Below is a small trained network, with its code and all its weights. Each question gives an input and a class and asks what happens when units are switched off, that is, made to give their printed mean instead of their output.

import numpy as np


def w(rows, s, z=0):
    codes = np.array(rows[::2]) - 128.0
    scale = np.full(codes.shape[1], s)
    scale[-1] = z or s
    return codes * scale


def norm(h):
    return h / np.sqrt((h * h).mean(-1, keepdims=True) + 1e-5)


def f(y):
    return y / 2 * (1 + np.tanh(0.7978845608 * (y + 0.044715 * y**3)))


def log_softmax(a):
    a = a - a.max(-1, keepdims=True)
    return a - np.log(np.exp(a).sum(-1, keepdims=True))


def net(x, mask):
    res = np.array(x, float).reshape(1, 6) / 4 @ E
    u = 0
    for l in range(3):
        y = f(norm(res) @ A[l][:, :-1].T + A[l][:, -1])
        res = res + np.where(mask[u : u + 3], y, B[l][:, -1]) @ B[l][:, :-1]
        u += 3
    return log_softmax(norm(res)[-1] @ U[:, :-1].T + U[:, -1])


A, B = {}, {}
E = w([
[210,18,38,36,76,84,146,149],'x0',
[129,155,163,183,51,53,235,158],'x1',
[65,135,61,89,194,64,177,108],'x2',
[90,102,111,118,83,73,90,61],'x3',
[184,128,174,2,171,188,140,102],'x4',
[28,15,163,159,209,161,160,134],'x5',
],0.0096)
A[0] = w([
[169,147,95,229,57,114,20,80,132],'L0N1',
[218,120,170,255,10,94,96,151,1],'L0N2',
[106,90,96,160,163,17,136,91,59],'L0N3',
],0.0074,0.0079)
B[0] = w([
[60,113,194,74,57,128,169,254,254],'L0N1',
[107,4,120,75,178,242,157,233,204],'L0N2',
[184,247,120,120,97,118,121,42,153],'L0N3',
],0.0084,0.0037)
A[1] = w([
[42,192,137,197,140,118,109,179,28],'L1N1',
[237,171,109,160,53,177,41,103,123],'L1N2',
[254,138,73,50,60,129,86,105,2],'L1N3',
],0.0074,0.0057)
B[1] = w([
[119,142,95,153,73,126,135,41,213],'L1N1',
[142,142,163,144,114,124,207,148,227],'L1N2',
[7,142,72,210,103,97,184,93,254],'L1N3',
],0.016,0.0026)
A[2] = w([
[174,141,75,90,57,41,126,94,129],'L2N1',
[179,254,157,75,108,193,134,165,3],'L2N2',
[93,76,87,176,178,101,173,79,30],'L2N3',
],0.0099,0.0053)
B[2] = w([
[60,48,134,187,41,146,177,106,254],'L2N1',
[114,205,198,111,161,78,203,139,195],'L2N2',
[253,252,157,75,158,228,131,112,199],'L2N3',
],0.011,0.0041)
U = w([
[125,173,146,104,117,55,57,172,50],'0',
[212,150,107,124,122,61,77,123,36],'1',
[141,244,207,140,144,148,200,138,147],'2',
[65,143,49,182,37,67,191,98,157],'3',
[161,53,148,69,152,190,157,211,253],'4',
[168,150,108,124,154,8,76,123,58],'5',
[115,118,54,128,196,200,19,45,124],'6',
],0.016,0.011)

Each question gives the input, the list of numbers given to net, and the class t.
The units are the neurons (one row each of A and B). Each row of codes is followed by its name. A weight is (code - 128) times the scale printed after its matrix; where a second scale follows, it is the last column's (A, B and U).
mask holds one flag per neuron, layer by layer. A switched-off neuron (its flag False) gives its mean, the last column of its row in B, instead of its output. The means were averaged over made-up inputs and are rounded, as every weight is.
A unit's drop is (log p(t) with every unit on - log p(t) with that unit switched off) / (log p(t) with every unit on - log p(t) with every unit switched off).
The circuit of an input: a set's keep is (log p(t) with only the set's units on - log p(t) with every unit switched off) / (log p(t) with every unit on - log p(t) with every unit switched off). Starting from all 9 units, units are removed one at a time, each time the one whose removal leaves the highest keep (on an exact tie, the one counted first), for as long as the keep stays at least 0.8.
units of the circuit, in order: the units of the circuit, biggest drop first
k most important neurons: the k neurons with the biggest drops, biggest first
top k neurons in layer l: the k neurons of layer l with the biggest drops, biggest first
drop of u: that unit's drop, to one decimal
input [-2,7,-8,-8,-3,-2], class 4: units of the circuit, in order : (L0N2)
input [1,-3,6,7,8,2], class 6: 3 most important neurons : (L0N1, L1N2, L0N2)
input [-4,0,-4,3,6,5], class 6: 2 most important neurons : (L0N1, L1N2)
input [0,8,-2,2,1,4], class 4: units of the circuit, in order : (L1N3, L0N2, L1N1)
input [5,-8,-3,3,1,8], class 6: top 2 neurons in layer 2 : (L2N1, L2N2)
input [6,-2,-6,3,0,3], class 3: 2 most important neurons : (L0N2, L1N3)
input [5,-7,-3,6,-8,6], class 4: 2 most important neurons : (L0N1, L1N3)
input [-8,4,8,-4,-8,6], class 2: 2 most important neurons : (L2N3, L2N1)
input [-5,-2,-2,7,4,8], class 6: top 2 neurons in layer 0 : (L0N1, L0N2)
input [6,-8,-2,1,1,3], class 6: units of the circuit, in order : (L0N1, L0N2)
input [3,8,0,-5,-7,-8], class 4: 2 most important neurons : (L0N2, L1N3)
input [-3,-3,-5,7,-2,0], class 4: units of the circuit, in order : (L0N1, L1N3)
input [-6,-3,1,0,-7,6], class 6: 2 most important neurons : (L2N3, L1N2)
input [-2,-8,1,0,5,-4], class 2: units of the circuit, in order : (L2N2)
input [0,2,-4,5,-1,6], class 4: top 2 neurons in layer 1 : (L1N3, L1N1)
input [1,-2,8,-8,-5,0], class 2: 2 most important neurons : (L2N3, L0N2)
input [4,-8,-5,7,7,-7], class 3: drop of L1N3 : 0.4
input [8,-6,-7,-5,1,-7], class 3: drop of L1N3 : 0.7
input [6,-8,-2,3,2,5], class 6: drop of L1N1 : -0.1
input [4,-4,1,-6,3,-8], class 3: units of the circuit, in order : (L1N3)
